Below is a small trained network, with its code and all its weights. Each question gives an input and a class and asks what happens when units are switched off, that is, made to give their printed mean instead of their output.

import numpy as np


def w(rows, s, z=0):
    codes = np.array(rows[::2]) - 128.0
    scale = np.full(codes.shape[1], s)
    scale[-1] = z or s
    return codes * scale


def f(y):
    return np.maximum(y, 0)


def log_softmax(a):
    a = a - a.max(-1, keepdims=True)
    return a - np.log(np.exp(a).sum(-1, keepdims=True))


def net(x, mask):
    res = np.array(x, float).reshape(1, 4) / 4 @ E
    y = f(res @ A[0][:, :-1].T + A[0][:, -1])
    res = res + np.where(mask, y, B[0][:, -1]) @ B[0][:, :-1]
    return log_softmax(res[-1] @ U[:, :-1].T + U[:, -1])


A, B = {}, {}
E = w([
[130,133,128,133],'x0',
[67,82,221,238],'x1',
[52,214,254,78],'x2',
[10,119,67,126],'x3',
],0.009)
A[0] = w([
[72,154,188,68,149],'N1',
[123,179,167,58,85],'N2',
[184,52,48,149,136],'N3',
[75,102,199,249,118],'N4',
[154,167,64,13,253],'N5',
[95,187,206,104,151],'N6',
[254,155,198,139,76],'N7',
],0.0099,0.0024)
B[0] = w([
[129,95,81,130,201],'N1',
[206,63,134,177,179],'N2',
[159,89,135,131,254],'N3',
[157,134,174,202,243],'N4',
[114,147,213,250,238],'N5',
[180,73,58,160,208],'N6',
[28,143,67,212,215],'N7',
],0.012,0.0099)
U = w([
[201,179,251,134,110],'0',
[169,149,151,122,255],'1',
[229,110,109,111,27],'2',
[54,171,81,144,127],'3',
[143,164,177,95,189],'4',
[138,247,141,22,46],'5',
[120,176,148,1,55],'6',
],0.015,0.0078)

Each question gives the input, the list of numbers given to net, and the class t.
The units are the neurons (one row each of A and B). Each row of codes is followed by its name. A weight is (code - 128) times the scale printed after its matrix; where a second scale follows, it is the last column's (A, B and U).
mask holds one flag per neuron, in row order. A switched-off neuron (its flag False) gives its mean, the last column of its row in B, instead of its output. The means were averaged over made-up inputs and are rounded, as every weight is.
A unit's drop is (log p(t) with every unit on - log p(t) with that unit switched off) / (log p(t) with every unit on - log p(t) with every unit switched off).
The circuit of an input: a set's keep is (log p(t) with only the set's units on - log p(t) with every unit switched off) / (log p(t) with every unit on - log p(t) with every unit switched off). Starting from all 7 units, units are removed one at a time, each time the one whose removal leaves the highest keep (on an exact tie, the one counted first), for as long as the keep stays at least 0.8.
circuit, biggest first: the units of the circuit, biggest drop first
unit that matters most: the unit with the biggest drop
top k neurons: the k neurons with the biggest drops, biggest first
drop when u is switched off: that unit's drop, to one decimal
input [-1,8,2,5], class 0: unit that matters most	N4
input [8,5,3,8], class 1: top 2 neurons	(N7 N4)
input [7,5,8,-2], class 2: top 3 neurons	(N6 N1 N5)
input [-4,-4,7,7], class 2: circuit, biggest first	(N2 N6)
input [8,7,8,-4], class 1: top 4 neurons	(N6 N1 N5 N7)
input [-5,-6,8,-5], class 2: top 3 neurons	(N2 N6 N1)
input [-1,6,7,2], class 2: top 3 neurons	(N6 N1 N5)
input [7,5,8,8], class 2: circuit, biggest first	(N6 N7 N2)
input [3,-3,8,-6], class 2: top 2 neurons	(N2 N6)
input [-4,4,7,-2], class 2: circuit, biggest first	(N6 N5)
input [-3,5,-4,0], class 0: top 3 neurons	(N4 N6 N7)
input [2,-5,3,-8], class 3: top 3 neurons	(N7 N4 N3)
input [0,-5,4,-7], class 3: top 2 neurons	(N7 N4)
input [-5,8,4,8], class 0: unit that matters most	N4
input [8,8,-5,6], class 0: top 2 neurons	(N4 N7)
input [0,-3,6,-6], class 2: top 3 neurons	(N2 N6 N1)
input [6,3,-3,5], class 1: drop when N5 is switched off	0.4
input [-4,-7,-6,-8], class 3: drop when N6 is switched off	0.0
input [8,-7,-8,-4], class 1: drop when N4 is switched off	0.2
input [2,-5,7,-4], class 2: circuit, biggest first	(N6)
input [0,5,7,-1], class 2: circuit, biggest first	(N6 N5)
